Below are the code and all the weights of a small trained network. Each question names an input and a class and asks about switching units off, where a switched-off unit gives its printed mean instead of its output.

import numpy as np


def w(rows, s, z=0):
    codes = np.array(rows[::2]) - 128.0
    scale = np.full(codes.shape[1], s)
    scale[-1] = z or s
    return codes * scale


def f(y):
    return np.maximum(y, 0)


def log_softmax(a):
    a = a - a.max(-1, keepdims=True)
    return a - np.log(np.exp(a).sum(-1, keepdims=True))


def net(x, mask):
    res = np.array(x, float).reshape(1, 4) / 4 @ E
    y = f(res @ A[0][:, :-1].T + A[0][:, -1])
    res = res + np.where(mask, y, B[0][:, -1]) @ B[0][:, :-1]
    return log_softmax(res[-1] @ U[:, :-1].T + U[:, -1])


A, B = {}, {}
E = w([
[189,122,1],'x0',
[224,47,177],'x1',
[129,129,130],'x2',
[37,8,94],'x3',
],0.0075)
A[0] = w([
[145,145,137,254],'neuron 1',
[58,177,129,118],'neuron 2',
[113,164,119,114],'neuron 3',
[23,67,157,114],'neuron 4',
[78,80,129,108],'neuron 5',
[207,212,191,82],'neuron 6',
[128,128,126,117],'neuron 7',
[78,161,76,140],'neuron 8',
[114,133,226,59],'neuron 9',
[145,166,151,88],'neuron 10',
[100,86,133,96],'neuron 11',
[53,231,106,88],'neuron 12',
[110,79,79,91],'neuron 13',
[79,121,253,130],'neuron 14',
[181,114,54,64],'neuron 15',
[74,119,183,86],'neuron 16',
[180,128,38,102],'neuron 17',
[61,61,159,90],'neuron 18',
[141,77,142,138],'neuron 19',
[128,127,204,66],'neuron 20',
[116,67,133,108],'neuron 21',
[81,85,84,81],'neuron 22',
[145,105,151,99],'neuron 23',
[139,136,60,70],'neuron 24',
[182,83,219,151],'neuron 25',
[188,96,73,114],'neuron 26',
[149,59,143,121],'neuron 27',
[182,83,206,113],'neuron 28',
[171,95,156,58],'neuron 29',
[138,192,138,58],'neuron 30',
[103,118,222,82],'neuron 31',
[107,135,196,54],'neuron 32',
[170,177,122,55],'neuron 33',
[91,190,216,90],'neuron 34',
[121,41,128,111],'neuron 35',
[179,160,184,117],'neuron 36',
[62,166,70,105],'neuron 37',
[153,163,192,104],'neuron 38',
[215,72,118,130],'neuron 39',
[199,83,118,116],'neuron 40',
[130,35,102,89],'neuron 41',
[173,159,62,119],'neuron 42',
],0.013,0.0077)
B[0] = w([
[86,172,109,254],'neuron 1',
[114,76,226,197],'neuron 2',
[124,109,148,154],'neuron 3',
[179,176,109,246],'neuron 4',
[184,164,119,189],'neuron 5',
[170,184,129,237],'neuron 6',
[147,150,136,128],'neuron 7',
[94,116,254,200],'neuron 8',
[139,73,104,188],'neuron 9',
[174,151,107,156],'neuron 10',
[212,172,125,165],'neuron 11',
[136,113,221,218],'neuron 12',
[191,140,121,172],'neuron 13',
[112,35,58,254],'neuron 14',
[152,28,97,180],'neuron 15',
[154,80,83,183],'neuron 16',
[137,25,104,208],'neuron 17',
[204,154,121,210],'neuron 18',
[74,149,161,181],'neuron 19',
[156,87,105,169],'neuron 20',
[176,170,92,177],'neuron 21',
[199,182,147,178],'neuron 22',
[119,121,167,148],'neuron 23',
[160,2,118,159],'neuron 24',
[62,120,184,245],'neuron 25',
[111,12,118,197],'neuron 26',
[86,138,182,189],'neuron 27',
[102,141,188,216],'neuron 28',
[143,128,229,154],'neuron 29',
[203,103,149,158],'neuron 30',
[129,23,90,198],'neuron 31',
[140,38,118,163],'neuron 32',
[216,129,133,162],'neuron 33',
[149,82,86,208],'neuron 34',
[164,170,118,199],'neuron 35',
[180,179,95,201],'neuron 36',
[144,84,227,199],'neuron 37',
[187,126,90,186],'neuron 38',
[85,140,199,224],'neuron 39',
[97,131,207,200],'neuron 40',
[182,191,150,194],'neuron 41',
[129,95,98,202],'neuron 42',
],0.0074,0.0078)
U = w([
[93,103,219,63],'0',
[118,56,84,78],'1',
[182,161,124,81],'2',
[96,124,142,251],'3',
[52,154,113,191],'4',
[8,192,22,60],'5',
],0.015)

Each question gives the input, the list of numbers given to net, and the class t.
The units are the neurons (one row each of A and B). Each row of codes is followed by its name. A weight is (code - 128) times the scale printed after its matrix; where a second scale follows, it is the last column's (A, B and U).
mask holds one flag per neuron, in row order. A switched-off neuron (its flag False) gives its mean, the last column of its row in B, instead of its output. The means were averaged over made-up inputs and are rounded, as every weight is.
A unit's drop is (log p(t) with every unit on - log p(t) with that unit switched off) / (log p(t) with every unit on - log p(t) with every unit switched off).
The circuit of an input: a set's keep is (log p(t) with only the set's units on - log p(t) with every unit switched off) / (log p(t) with every unit on - log p(t) with every unit switched off). Starting from the 12 units with the biggest drops (on a tie, the unit counted first), units are removed one at a time, each time the one whose removal leaves the highest keep (on an exact tie, the one counted first), for as long as the keep stays at least 0.8.
circuit, biggest first: the units of the circuit, biggest drop first
top k neurons: the k neurons with the biggest drops, biggest first
drop when u is switched off: that unit's drop, to one decimal
input [6,-3,-2,0], class 1: circuit, biggest first	neuron 17; neuron 24
input [-5,-2,-6,-7], class 2: top neuron	neuron 6
input [4,7,-5,-5], class 0: circuit, biggest first	neuron 39; neuron 40
input [0,-5,2,4], class 0: circuit, biggest first	neuron 8; neuron 37
input [-2,-6,-3,7], class 2: circuit, biggest first	neuron 4; neuron 18; neuron 22
input [-2,1,4,-5], class 2: circuit, biggest first	neuron 6; neuron 36
input [0,-8,-3,8], class 0: top 4 neurons	neuron 8; neuron 37; neuron 2; neuron 12
input [3,-5,-2,0], class 0: top 2 neurons	neuron 8; neuron 37
input [-4,0,-3,-4], class 1: top 2 neurons	neuron 14; neuron 34
input [-2,-3,-1,4], class 2: top 2 neurons	neuron 4; neuron 25
input [2,-7,-5,8], class 2: top 2 neurons	neuron 4; neuron 22
input [3,-2,-3,-1], class 4: drop when neuron 14 is switched off	0.2
input [1,-8,4,-2], class 0: drop when neuron 28 is switched off	0.0
input [-4,-2,-4,1], class 1: drop when neuron 16 is switched off	0.1
input [-5,-5,-1,6], class 2: drop when neuron 18 is switched off	0.3
